Here is a tiny trained network, its code and every weight. The questions are about switching its units off for an input and a target symbol, where a switched-off unit gives its printed mean instead of its output.

import numpy as np


def w(rows, s, z=0):
    codes = np.array(rows[::2]) - 128.0
    scale = np.full(codes.shape[1], s)
    scale[-1] = z or s
    return codes * scale


def softmax(a):
    e = np.exp(a - a.max(-1, keepdims=True))
    return e / e.sum(-1, keepdims=True)


def log_softmax(a):
    a = a - a.max(-1, keepdims=True)
    return a - np.log(np.exp(a).sum(-1, keepdims=True))


def net(x, mask):
    ids = ['ΞΠΣΦΩγεηλμτ'.index(c) for c in x.split()]
    T = len(ids)
    res = E[ids] + P[:T]
    u = 0
    for l in range(2):
        r = res
        for j in range(3):
            rows = slice(2 * j, 2 * j + 2)
            q, k, v = (r @ M[l][rows].T for M in (Q, K, V))
            z = softmax(np.where(np.tri(T) > 0, q @ k.T / 2**0.5, -1e9)) @ v
            o = O[l][rows]
            res = res + np.where(mask[u + j], z, o[:, -1]) @ o[:, :-1]
        u += 3
    return log_softmax(res[-1] @ U[:, :-1].T + U[:, -1])


Q, K, V, O = {}, {}, {}, {}
E = w([
[56,51,56],'Ξ',
[37,26,128],'Π',
[133,191,153],'Σ',
[163,160,77],'Φ',
[194,46,147],'Ω',
[175,135,189],'γ',
[28,40,141],'ε',
[203,156,85],'η',
[194,136,74],'λ',
[182,132,188],'μ',
[101,253,176],'τ',
],0.014)
P = w([
[232,131,66],'0',
[177,119,79],'1',
[161,112,87],'2',
[127,101,89],'3',
[83,63,86],'4',
[79,47,96],'5',
[55,22,89],'6',
[47,3,93],'7',
],0.0048)
Q[0] = w([
[175,98,159],'L0H0',
[168,150,167],'L0H0',
[145,251,186],'L0H1',
[52,153,225],'L0H1',
[132,190,72],'L0H2',
[157,78,161],'L0H2',
],0.011)
K[0] = w([
[90,119,50],'L0H0',
[87,79,115],'L0H0',
[135,212,252],'L0H1',
[38,154,209],'L0H1',
[198,147,198],'L0H2',
[50,128,49],'L0H2',
],0.013)
V[0] = w([
[154,27,77],'L0H0',
[101,101,7],'L0H0',
[222,132,103],'L0H1',
[220,43,32],'L0H1',
[129,148,188],'L0H2',
[1,38,87],'L0H2',
],0.0085)
O[0] = w([
[227,87,91,175],'L0H0',
[178,95,114,189],'L0H0',
[114,254,123,139],'L0H1',
[96,205,59,251],'L0H1',
[74,155,108,61],'L0H2',
[181,64,218,198],'L0H2',
],0.0071,0.0027)
Q[1] = w([
[96,94,43],'L1H0',
[106,152,45],'L1H0',
[157,1,140],'L1H1',
[165,30,190],'L1H1',
[235,126,142],'L1H2',
[76,56,89],'L1H2',
],0.0076)
K[1] = w([
[16,176,162],'L1H0',
[40,186,145],'L1H0',
[121,72,244],'L1H1',
[75,102,254],'L1H1',
[159,190,183],'L1H2',
[15,127,97],'L1H2',
],0.0061)
V[1] = w([
[63,103,103],'L1H0',
[196,112,194],'L1H0',
[255,189,144],'L1H1',
[130,211,219],'L1H1',
[175,247,76],'L1H2',
[92,49,17],'L1H2',
],0.0066)
O[1] = w([
[32,174,166,86],'L1H0',
[168,161,113,122],'L1H0',
[164,11,124,207],'L1H1',
[19,36,141,4],'L1H1',
[99,1,102,254],'L1H2',
[178,198,24,230],'L1H2',
],0.0069,0.0028)
U = w([
[126,226,21,212],'Ξ',
[126,209,73,150],'Π',
[105,71,155,154],'Σ',
[87,83,166,91],'Φ',
[162,131,221,85],'Ω',
[96,89,208,107],'γ',
[179,192,227,79],'ε',
[104,53,196,100],'η',
[165,36,222,3],'λ',
[68,84,179,78],'μ',
[21,159,254,86],'τ',
],0.007,0.0057)

Each question gives the input, a string of symbols that net reads in full, and the target symbol t.
The units are the heads (2 rows each of Q, K, V and O). Each row of codes is followed by its name. A weight is (code - 128) times the scale printed after its matrix; where a second scale follows, it is the last column's (O and U).
mask holds one flag per head, layer by layer. A switched-off head (its flag False) gives its mean, the last column of its rows in O, instead of its output. The means were averaged over made-up inputs and are rounded, as every weight is.
A unit's drop is (log p(t) with every unit on - log p(t) with that unit switched off) / (log p(t) with every unit on - log p(t) with every unit switched off).
The circuit of an input: a set's keep is (log p(t) with only the set's units on - log p(t) with every unit switched off) / (log p(t) with every unit on - log p(t) with every unit switched off). Starting from all 6 units, units are removed one at a time, each time the one whose removal leaves the highest keep (on an exact tie, the one counted first), for as long as the keep stays at least 0.8.
units of the circuit, in order: the units of the circuit, biggest drop first
unit that matters most: the unit with the biggest drop
heads that matter: for each layer, one digit per head in row order, 1 if its drop is at least 0.15 and else 0, layers parted by /
drop when u is switched off: that unit's drop, to one decimal
input γ γ Φ ε γ Π γ, target ε: unit that matters most : L1H1
input τ η Ω τ τ Ξ ε, target τ: heads that matter : 101 / 110
input τ Ω Σ λ Ξ, target Ξ: heads that matter : 010 / 001
input τ γ ε Σ, target τ: units of the circuit, in order : (L0H0, L1H1, L1H2)
input Ξ λ Φ η η Ξ Ω, target λ: heads that matter : 101 / 000
input γ Ω η Ξ γ, target λ: units of the circuit, in order : (L0H2, L0H0, L1H1)
input τ Σ τ Π Ξ ε, target τ: units of the circuit, in order : (L0H0, L1H1)
input Π Ξ ε ε Ξ τ, target ε: heads that matter : 011 / 001
input Ξ Π Ω, target ε: heads that matter : 001 / 011
input η Ξ Ω Π τ Π Ξ μ, target λ: heads that matter : 011 / 000
input Ξ Ξ ε Π, target Ξ: heads that matter : 110 / 011
input η Σ η τ Ω ε τ Ξ, target Ξ: heads that matter : 010 / 011
input Ξ τ Π Σ Π, target τ: drop when L1H0 is switched off : 0.0
input τ τ Φ Ω Ξ μ γ, target λ: drop when L1H0 is switched off : 0.1
input Σ η τ Π τ Π, target τ: drop when L1H1 is switched off : 0.5
